Below is a small trained network, with its code and all its weights. Each question gives an input and a class and asks what happens when units are switched off, that is, made to give their printed mean instead of their output.

import numpy as np


def w(rows, s, z=0):
    codes = np.array(rows[::2]) - 128.0
    scale = np.full(codes.shape[1], s)
    scale[-1] = z or s
    return codes * scale


def norm(h):
    return h / np.sqrt((h * h).mean(-1, keepdims=True) + 1e-5)


def f(y):
    return np.maximum(y, 0)


def log_softmax(a):
    a = a - a.max(-1, keepdims=True)
    return a - np.log(np.exp(a).sum(-1, keepdims=True))


def net(x, mask):
    res = np.array(x, float).reshape(1, 4) / 4 @ E
    u = 0
    for l in range(4):
        y = f(norm(res) @ A[l][:, :-1].T + A[l][:, -1])
        res = res + np.where(mask[u : u + 5], y, B[l][:, -1]) @ B[l][:, :-1]
        u += 5
    return log_softmax(norm(res)[-1] @ U[:, :-1].T + U[:, -1])


A, B = {}, {}
E = w([
[150,133,125,3],'x0',
[227,152,161,125],'x1',
[61,194,232,142],'x2',
[78,168,57,155],'x3',
],0.0069)
A[0] = w([
[140,105,169,100,3],'0.n1',
[51,164,208,132,177],'0.n2',
[64,110,43,1,98],'0.n3',
[46,177,68,201,162],'0.n4',
[190,187,42,169,92],'0.n5',
],0.0094,0.0035)
B[0] = w([
[89,225,246,75,139],'0.n1',
[105,166,253,134,238],'0.n2',
[72,151,110,102,253],'0.n3',
[191,199,90,96,254],'0.n4',
[21,75,124,105,192],'0.n5',
],0.0074,0.0053)
A[1] = w([
[205,230,138,95,217],'1.n1',
[102,194,132,53,120],'1.n2',
[119,140,159,2,7],'1.n3',
[34,53,224,24,12],'1.n4',
[82,17,47,85,13],'1.n5',
],0.007,0.0015)
B[1] = w([
[109,161,133,69,250],'1.n1',
[187,143,147,146,252],'1.n2',
[120,136,104,185,237],'1.n3',
[11,105,73,158,251],'1.n4',
[158,100,162,91,241],'1.n5',
],0.012,0.0035)
A[2] = w([
[86,173,150,80,7],'2.n1',
[107,14,115,120,109],'2.n2',
[78,57,109,74,70],'2.n3',
[147,133,120,205,59],'2.n4',
[151,165,255,113,233],'2.n5',
],0.0093,0.0017)
B[2] = w([
[45,132,99,209,191],'2.n1',
[170,110,193,209,186],'2.n2',
[191,221,128,27,189],'2.n3',
[136,200,81,111,145],'2.n4',
[254,138,120,220,253],'2.n5',
],0.0086,0.0061)
A[3] = w([
[223,60,142,152,43],'3.n1',
[95,84,185,156,52],'3.n2',
[106,128,81,155,64],'3.n3',
[145,168,3,100,182],'3.n4',
[137,216,122,150,247],'3.n5',
],0.015,0.0011)
B[3] = w([
[62,104,35,127,217],'3.n1',
[36,208,62,73,155],'3.n2',
[127,50,145,106,163],'3.n3',
[160,172,155,2,249],'3.n4',
[173,84,208,133,254],'3.n5',
],0.0082,0.0087)
U = w([
[220,123,123,193,129],'0',
[20,160,141,158,139],'1',
[182,177,126,2,151],'2',
[114,70,169,148,16],'3',
[119,46,67,93,148],'4',
[138,205,253,208,155],'5',
[82,101,67,196,101],'6',
[117,27,205,132,8],'7',
],0.018,0.016)

Each question gives the input, the list of numbers given to net, and the class t.
The units are the neurons (one row each of A and B). Each row of codes is followed by its name. A weight is (code - 128) times the scale printed after its matrix; where a second scale follows, it is the last column's (A, B and U).
mask holds one flag per neuron, layer by layer. A switched-off neuron (its flag False) gives its mean, the last column of its row in B, instead of its output. The means were averaged over made-up inputs and are rounded, as every weight is.
A unit's drop is (log p(t) with every unit on - log p(t) with that unit switched off) / (log p(t) with every unit on - log p(t) with every unit switched off).
The circuit of an input: a set's keep is (log p(t) with only the set's units on - log p(t) with every unit switched off) / (log p(t) with every unit on - log p(t) with every unit switched off). Starting from the 12 units with the biggest drops (on a tie, the unit counted first), units are removed one at a time, each time the one whose removal leaves the highest keep (on an exact tie, the one counted first), for as long as the keep stays at least 0.8.
circuit, biggest first: the units of the circuit, biggest drop first
k most important neurons: the k neurons with the biggest drops, biggest first
top k neurons in layer l: the k neurons of layer l with the biggest drops, biggest first
input [1,0,-7,-8], class 4: circuit, biggest first	(3.n1)
input [0,-2,1,-3], class 1: 4 most important neurons	(1.n4; 0.n4; 3.n2; 2.n3)
input [8,1,5,4], class 1: circuit, biggest first	(1.n4; 0.n4)
input [-4,8,2,-3], class 0: circuit, biggest first	(2.n5; 3.n1)
input [-5,-3,0,-8], class 1: 3 most important neurons	(0.n4; 3.n2; 1.n4)
input [-1,1,0,-6], class 5: 2 most important neurons	(0.n5; 0.n1)
input [3,7,-8,3], class 4: circuit, biggest first	(0.n4; 3.n1)
input [-8,1,-1,-6], class 0: 3 most important neurons	(1.n4; 2.n4; 0.n5)
input [-8,2,0,3], class 2: 2 most important neurons	(0.n4; 3.n4)
input [-1,-8,-6,-4], class 2: 4 most important neurons	(2.n3; 0.n3; 2.n5; 1.n2)
input [-5,-6,-6,2], class 2: 2 most important neurons	(0.n4; 3.n4)
input [-1,5,-5,2], class 4: 3 most important neurons	(2.n2; 3.n1; 3.n4)
input [-2,-3,2,-8], class 1: top 2 neurons in layer 3	(3.n2; 3.n5)
input [-8,0,-8,3], class 4: top neuron in layer 0	(0.n5)
input [-6,6,-3,-6], class 6: top 2 neurons in layer 3	(3.n1; 3.n4)
input [-4,2,-4,3], class 4: top 2 neurons in layer 0	(0.n5; 0.n3)
input [-7,-2,-5,3], class 2: 2 most important neurons	(0.n4; 3.n4)
input [-8,-2,-1,-2], class 2: 2 most important neurons	(2.n4; 0.n4)
input [-3,6,-7,-8], class 4: 2 most important neurons	(3.n1; 0.n2)
input [-6,5,-6,8], class 2: circuit, biggest first	(3.n4)
input [-1,7,-3,3], class 4: 2 most important neurons	(0.n5; 0.n2)
input [5,-2,5,-2], class 5: top 2 neurons in layer 0	(0.n2; 0.n5)
input [1,8,0,-1], class 0: top 2 neurons in layer 2	(2.n5; 2.n3)
input [-5,5,0,-2], class 0: 2 most important neurons	(1.n4; 2.n4)
input [-4,6,-1,-6], class 0: 2 most important neurons	(2.n5; 3.n1)
input [-7,7,-5,-7], class 6: top 2 neurons in layer 2	(2.n3; 2.n5)
input [7,-2,2,6], class 1: circuit, biggest first	(2.n1)
